-4.4 -7.0 -25.3 2.7 15.5 3.0 -30.9 14.6 1.1 26.2 2.1 -10.4 -3.2 24.1
 -19.4 -46.1 22.4 24.2 17.3 13.3 -26.9 -28.5 -0.3 0.9 20.3 18.6 6.8 8.0 -> J.U
9.2 -16.5 -22.4 5.3 24.4 -7.6 38.0 7.8 -10.5 30.3 -10.3 -19.9 -11.4 5.9
 20.9 -5.2 -12.7 19.2 -1.3 7.2 -11.2 15.5 3.1 -14.1 -5.2 23.3 6.9 -3.1 -> R.G
13.4 -18.0 -20.6 10.3 18.3 1.4 11.6 17.4 -12.8 20.5 -17.4 -14.1 -1.0
 -24.2 45.0 3.8 19.1 34.1 -10.6 4.5 -19.9 28.0 -7.9 -57.8 -22.0 18.6 0.0
 -11.2 -> R.A
6.6 -6.7 -26.5 12.0 -10.5 -8.1 -17.5 10.7 -21.3 -10.3 -1.1 -16.7 -4.9
 2.4 28.3 -2.0 7.7 28.7 -7.5 4.5 -43.4 15.0 -11.3 -30.2 -34.0 -1.4 -3.1
 -8.8 -> R.A
4.7 0.3 17.4 7.4 26.0 3.2 -4.7 -1.2 -6.6 -7.0 -16.8 -5.5 -13.5 37.7 24.3
 -13.6 0.5 -16.4 9.0 -3.8 15.5 -2.6 -20.7 -30.4 -3.5 11.4 -16.7 10.5 -> T.K
-17.3 10.4 10.5 7.5 30.2 10.7 4.8 3.8 -16.8 0.3 -28.3 -0.2 0.8 34.3 28.1
 -22.8 -20.0 -11.1 26.3 -1.4 19.4 11.5 -0.7 -37.3 4.1 11.3 13.8 2.6 -> T.H
25.0 -9.8 -18.6 -14.3 30.1 1.7 -23.7 20.5 -35.8 27.8 -16.6 -15.0 10.7
 18.1 50.6 3.4 -36.8 40.5 -9.9 6.2 -36.6 38.8 -5.5 -25.0 -21.4 -0.6 15.9
 0.7 -> R.A
18.4 -10.9 -33.7 15.0 15.4 0.8 -23.6 8.9 4.2 53.2 -27.9 -14.8 18.3 28.2
 -31.6 -57.0 15.5 7.8 25.4 4.0 -7.4 -4.0 11.0 33.1 8.0 -2.7 18.8 -0.3 -> J.Q
-25.5 7.6 -29.7 22.6 33.6 -3.8 10.0 11.9 27.3 24.5 -26.0 -16.5 16.3 26.3
 -11.2 -51.2 0.5 11.5 35.2 -2.4 -2.5 -15.2 6.2 -4.5 11.4 -3.4 18.9 0.6 -> J.Q
-7.9 -0.9 -3.5 23.4 19.5 2.4 33.0 19.1 -11.1 30.8 -24.7 -18.8 3.8 18.0
 11.5 -33.8 -11.6 14.5 54.7 6.3 -2.6 -1.8 1.8 -23.9 9.8 23.2 24.5 -3.5 -> J.Q
6.9 4.4 8.0 -12.9 40.2 3.6 31.4 0.2 -46.0 -5.9 -34.9 -10.1 -9.4 13.6
 33.2 -25.7 -28.8 7.3 20.3 -11.2 -11.8 14.3 -0.9 -14.5 -11.3 15.0 -2.6
 18.2 -> T.H
0.7 6.3 8.7 0.7 43.0 3.7 24.4 -1.0 -16.4 -4.1 -12.1 -4.2 -10.5 28.3 27.3
 -4.7 -17.9 0.7 26.6 -8.3 21.7 6.0 -37.2 -34.5 -12.1 20.8 -8.6 11.8 -> T.H
3.1 -6.2 -29.1 32.3 10.8 -1.7 10.3 24.6 -32.4 20.1 5.9 -22.1 -17.9 15.5
 32.5 8.0 5.1 31.1 -3.1 18.9 -17.2 24.8 -13.3 -65.8 -17.2 18.4 -20.0 3.8 -> R.A
10.7 -48.6 7.0 -3.7 18.7 4.1 34.3 -10.0 -13.9 -11.8 12.1 -3.0 -21.6 4.4
 18.3 4.9 -19.5 -22.6 -0.1 -4.9 9.2 19.3 -6.2 -32.1 4.8 16.1 -1.6 -0.7 -> T.H
10.2 -10.9 -42.0 10.9 33.4 -5.7 15.5 6.9 -10.8 25.7 -6.1 -19.2 -6.5 5.4
 12.7 -18.2 0.1 34.7 17.2 5.8 -30.8 23.3 -9.1 -24.2 -10.2 16.5 18.0
 -14.6 -> R.G
-5.3 -2.9 21.5 13.9 39.6 -0.3 27.2 -3.5 -23.9 -24.9 -15.2 4.4 -11.1 20.5
 33.2 -3.8 -37.4 -7.7 12.9 -4.1 17.1 9.8 -4.4 -7.4 9.7 18.2 -18.2 20.7 -> T.H
-13.5 2.9 -21.1 -13.1 40.7 10.6 2.9 15.7 8.3 23.9 -28.5 -24.6 23.5 37.0
 4.6 -54.9 18.7 26.1 38.2 3.8 -6.9 7.0 0.3 12.2 -1.0 -3.3 6.5 10.4 -> J.Q
27.1 0.2 11.8 3.9 44.6 -9.8 23.8 2.3 -3.4 -18.5 -11.5 -17.6 -10.8 29.6
 36.3 -10.1 -44.5 -1.9 16.0 -0.1 22.8 -5.0 -16.4 -45.9 10.2 14.9 -27.0
 18.0 -> T.K
21.0 1.3 29.4 -20.6 48.7 22.8 0.3 11.4 -18.8 -18.1 -16.2 -9.2 -12.6 29.2
 34.6 -17.9 -18.0 7.5 22.8 -2.4 3.7 8.3 -17.9 -0.5 -1.7 24.6 -7.7 -7.4 -> T.K
-6.2 -0.7 -12.5 14.4 4.1 -2.0 -27.6 -9.0 15.5 22.7 -10.4 0.6 28.3 35.7
 -11.1 -38.9 26.8 8.1 35.7 21.0 -6.8 -10.2 -12.1 25.9 14.7 0.7 8.8 10.1 -> J.U
-1.4 -10.5 -24.9 16.3 19.8 16.5 18.9 10.0 -22.1 18.1 4.7 -23.1 4.9 11.2
 23.7 6.5 7.2 25.9 -33.4 -0.7 -7.6 44.7 3.9 -46.1 -15.6 9.2 1.1 -4.4 -> R.A
-12.1 -4.7 -17.4 -23.6 63.0 9.7 32.1 -6.2 -24.3 -6.2 -12.6 -12.3 6.9
 11.1 38.9 -15.7 -14.0 10.5 16.8 -8.2 10.4 5.4 -5.9 -9.5 -6.0 23.4 4.1
 13.0 -> T.H
